Read these off the array that follows. Counting starts at 0.
1) Find the top-right entry.
2) Find the entry in row 0 and column 1.
3) Find the entry in row 0 and column 0.
[[110 127 137 147 150 148 147 151 147 110 151 147 149 115 116 147]
 [106 113 118 144 146 144 144 146 144 106 146 144 146 108 108 144]]
1) 147
2) 127
3) 110

[[127 127 133 127 127 127 132 127 136 130 127 136 132]
 [106 106 123 106 106 105 123 106 131 141 106 131 137]
 [128 127 101 128 128 127 101 128 140 146 128 141 144]
 [114 115 154 114 114 115 153 114 134 125 115 133 128]
 [107 107 132 107 107 107 131 107 151 146 107 151 148]
 [126 127 132 126 126 127 131 126 130 128 126 130 129]
 [127 126 112 127 127 126 112 127 127 136 127 128 133]]
Counting starts at 0.
The entry in row 0 and column 0 is 127
Report the entry in row 1 and column 0.
Answer: 106
The entry directly below the centre entry is 131
The bottom-left entry -> 127
Report the entry at row 1, column 1.
Answer: 106
Report the entry at row 1, column 2.
Answer: 123
The entry in row 2 and column 0 is 128
Report the entry just left of the centre entry.
Answer: 115
The maximum -> 154
Report the entry in the bottom-right corner.
Answer: 133
Report the entry just right of the largest entry.
Answer: 114
The entry in the top-right corner is 132
The entry at row 2, column 1: 127
Report the entry at row 0, column 1.
Answer: 127
The entry just right of 105: 123
The bottom entry of the column that holds the largest entry is 112
Report the entry in row 0 and column 2.
Answer: 133
The entry just right of the centre entry is 114

Read these off the matrix that follows.
1) Find the third entry on the diagonal from the top-right corner.
2) Find the last entry, reading row by row.
3) Find the second entry on the main diagonal.
4) Find the 3rd entry, reading row by row.
5) Find the 2nd entry from the end, reading row by row.
6) Find the 1st entry on the main diagonal.
7) Find the last entry in the row that holds the largest entry.
8) Find the third-last entry, reading row by row.
[[131 128 124 132 121 112 133 129 129 131 131 128 123 138]
 [131 127 128 131 126 122 130 128 131 126 130 126 129 133]
 [129 128 127 128 127 142 127 128 127 128 128 129 126 129]
 [124 123 127 131 134 141 127 131 132 121 125 132 128 123]
 [132 127 129 126 126 126 132 129 128 127 127 126 129 126]
 [123 128 120 132 129 141 130 124 130 129 127 132 119 129]
 [123 127 124 131 129 106 130 121 127 126 128 125 127 128]
 [130 129 129 127 131 130 125 124 126 126 126 129 130 130]
 [131 126 127 130 126 122 130 128 129 128 130 127 127 132]
 [132 126 132 131 130 126 131 126 125 131 126 125 129 131]
 [131 126 132 130 128 126 129 129 133 119 132 131 121 128]
 [136 129 133 131 126 106 132 126 124 130 129 124 127 132]
 [125 123 131 133 119 136 139 133 129 136 129 127 126 126]]
1) 129
2) 126
3) 127
4) 124
5) 126
6) 131
7) 129
8) 127

W =
[[115 111 114 110 139]
 [126 146 149 114 146]
 [130 146 149 113 145]
 [146 144 139 146 115]
 [109 114 119 142 144]
 [136 145 147 112 143]]
Give the smallest entry in the last column.
A: 115
The first entry on the main diagonal is 115
The smallest entry is 109
Give the largest entry in the first row.
A: 139
Give the last entry, reading row by row.
A: 143
The 3rd entry on the main diagonal -> 149
Give the 3rd entry, reading row by row.
A: 114
The largest entry in the last row: 147
Give the entry directly above the smallest entry.
A: 146
Give the 5th-last entry, reading row by row.
A: 136
Give the entry directly above 142.
A: 146
Give the 4th-last entry, reading row by row.
A: 145
